Below is a small trained network, with its code and all its weights. Each question gives an input and a class and asks what happens when units are switched off, that is, made to give their printed mean instead of their output.

import numpy as np


def w(rows, s, z=0):
    codes = np.array(rows[::2]) - 128.0
    scale = np.full(codes.shape[1], s)
    scale[-1] = z or s
    return codes * scale


def norm(h):
    return h / np.sqrt((h * h).mean(-1, keepdims=True) + 1e-5)


def f(y):
    return y / 2 * (1 + np.tanh(0.7978845608 * (y + 0.044715 * y**3)))


def log_softmax(a):
    a = a - a.max(-1, keepdims=True)
    return a - np.log(np.exp(a).sum(-1, keepdims=True))


def net(x, mask):
    res = np.array(x, float).reshape(1, 3) / 4 @ E
    u = 0
    for l in range(3):
        y = f(norm(res) @ A[l][:, :-1].T + A[l][:, -1])
        res = res + np.where(mask[u : u + 12], y, B[l][:, -1]) @ B[l][:, :-1]
        u += 12
    return log_softmax(norm(res)[-1] @ U[:, :-1].T + U[:, -1])


A, B = {}, {}
E = w([
[135,178,130,3,102],'x0',
[213,203,18,165,75],'x1',
[58,223,76,137,193],'x2',
],0.0022)
A[0] = w([
[3,99,168,122,135,48],'0.n0',
[78,143,71,101,165,94],'0.n1',
[167,88,174,124,76,45],'0.n2',
[90,125,121,16,83,50],'0.n3',
[116,161,92,101,204,93],'0.n4',
[66,182,122,163,156,93],'0.n5',
[44,52,155,110,124,3],'0.n6',
[217,27,123,98,102,130],'0.n7',
[147,90,147,208,169,67],'0.n8',
[140,102,138,161,165,98],'0.n9',
[120,72,137,179,124,66],'0.n10',
[90,91,141,97,177,42],'0.n11',
],0.0057,0.0018)
B[0] = w([
[200,147,91,183,170,233],'0.n0',
[160,134,192,164,117,164],'0.n1',
[149,221,206,138,118,161],'0.n2',
[56,81,112,131,94,192],'0.n3',
[135,199,160,182,61,168],'0.n4',
[126,157,188,159,2,186],'0.n5',
[193,131,115,143,136,188],'0.n6',
[116,216,147,194,119,255],'0.n7',
[66,117,102,121,108,195],'0.n8',
[66,106,121,111,105,144],'0.n9',
[101,107,122,182,76,166],'0.n10',
[131,145,116,93,168,149],'0.n11',
],0.0045,0.0019)
A[1] = w([
[149,88,176,111,105,138],'1.n0',
[75,145,89,10,94,63],'1.n1',
[149,155,39,135,63,136],'1.n2',
[157,146,101,34,97,129],'1.n3',
[102,123,171,176,178,89],'1.n4',
[164,184,184,175,139,159],'1.n5',
[204,150,86,114,255,213],'1.n6',
[2,55,80,108,56,77],'1.n7',
[98,151,142,157,172,248],'1.n8',
[83,55,51,113,148,18],'1.n9',
[135,158,137,45,104,97],'1.n10',
[193,74,202,145,132,86],'1.n11',
],0.0057,0.0013)
B[1] = w([
[96,157,61,141,107,131],'1.n0',
[181,120,177,205,166,173],'1.n1',
[66,1,129,46,136,235],'1.n2',
[158,90,194,203,175,170],'1.n3',
[179,103,139,86,150,186],'1.n4',
[66,193,120,56,89,252],'1.n5',
[113,33,90,94,129,171],'1.n6',
[156,127,175,198,217,149],'1.n7',
[127,147,73,55,129,210],'1.n8',
[111,185,184,167,99,98],'1.n9',
[184,91,156,235,168,163],'1.n10',
[121,145,97,86,81,160],'1.n11',
],0.0042,0.0023)
A[2] = w([
[46,99,71,179,94,117],'2.n0',
[174,75,128,209,139,108],'2.n1',
[119,71,166,111,64,135],'2.n2',
[86,85,170,89,227,133],'2.n3',
[152,65,68,72,108,75],'2.n4',
[139,24,183,119,124,119],'2.n5',
[148,60,123,94,113,168],'2.n6',
[156,145,134,13,125,152],'2.n7',
[177,135,112,174,118,139],'2.n8',
[112,208,129,121,131,54],'2.n9',
[148,140,175,127,3,7],'2.n10',
[103,202,122,98,145,82],'2.n11',
],0.0062,0.0018)
B[2] = w([
[246,120,253,110,186,250],'2.n0',
[124,165,235,132,141,205],'2.n1',
[126,206,66,111,124,183],'2.n2',
[108,110,5,77,65,202],'2.n3',
[34,48,26,86,229,212],'2.n4',
[123,132,58,141,98,218],'2.n5',
[55,144,81,90,164,202],'2.n6',
[174,73,177,245,168,236],'2.n7',
[91,116,192,105,230,134],'2.n8',
[85,167,95,85,24,165],'2.n9',
[49,227,83,130,69,195],'2.n10',
[111,141,130,195,5,173],'2.n11',
],0.0032,0.0021)
U = w([
[97,231,119,139,6,207],'0',
[110,38,8,74,184,180],'1',
[204,97,254,193,198,2],'2',
],0.0083,0.00055)

Each question gives the input, the list of numbers given to net, and the class t.
The units are the neurons (one row each of A and B). Each row of codes is followed by its name. A weight is (code - 128) times the scale printed after its matrix; where a second scale follows, it is the last column's (A, B and U).
mask holds one flag per neuron, layer by layer. A switched-off neuron (its flag False) gives its mean, the last column of its row in B, instead of its output. The means were averaged over made-up inputs and are rounded, as every weight is.
A unit's drop is (log p(t) with every unit on - log p(t) with that unit switched off) / (log p(t) with every unit on - log p(t) with every unit switched off).
The circuit of an input: a set's keep is (log p(t) with only the set's units on - log p(t) with every unit switched off) / (log p(t) with every unit on - log p(t) with every unit switched off). Starting from the 12 units with the biggest drops (on a tie, the unit counted first), units are removed one at a time, each time the one whose removal leaves the highest keep (on an exact tie, the one counted first), for as long as the keep stays at least 0.8.
circuit, biggest first: the units of the circuit, biggest drop first
most important unit: the unit with the biggest drop
top k neurons: the k neurons with the biggest drops, biggest first
k most important neurons of layer l: the k neurons of layer l with the biggest drops, biggest first
drop when u is switched off: that unit's drop, to one decimal
input [-7,5,5], class 2: most important unit	2.n0
input [7,-4,-8], class 0: 2 most important neurons of layer 0	(0.n2, 0.n7)
input [-6,-6,-4], class 1: top 4 neurons	(0.n5, 0.n4, 1.n4, 0.n3)
input [-6,-5,-6], class 0: circuit, biggest first	(1.n2, 1.n11, 2.n10, 1.n3)
input [4,-6,-5], class 1: top 3 neurons	(0.n5, 0.n4, 0.n1)
input [-7,6,6], class 2: 2 most important neurons of layer 2	(2.n0, 2.n3)
input [3,7,-6], class 1: top 4 neurons	(1.n2, 0.n5, 0.n4, 0.n1)
input [3,-6,-7], class 0: top 3 neurons	(0.n7, 0.n2, 1.n2)
input [4,4,3], class 1: top 3 neurons	(1.n2, 0.n7, 0.n2)
input [-7,-4,-7], class 0: 2 most important neurons of layer 0	(0.n2, 0.n3)
input [4,-3,3], class 2: top 4 neurons	(1.n2, 0.n7, 0.n2, 0.n11)
input [7,7,-2], class 1: 2 most important neurons of layer 2	(2.n0, 2.n5)
input [-1,-4,-4], class 0: top 2 neurons	(0.n2, 0.n7)
input [-3,2,2], class 2: circuit, biggest first	(2.n0)
input [-8,3,3], class 2: drop when 2.n0 is switched off	0.1
input [-6,4,-7], class 0: drop when 0.n2 is switched off	0.5
input [8,1,5], class 2: drop when 0.n7 is switched off	0.2
input [0,-5,8], class 0: drop when 0.n0 is switched off	0.0
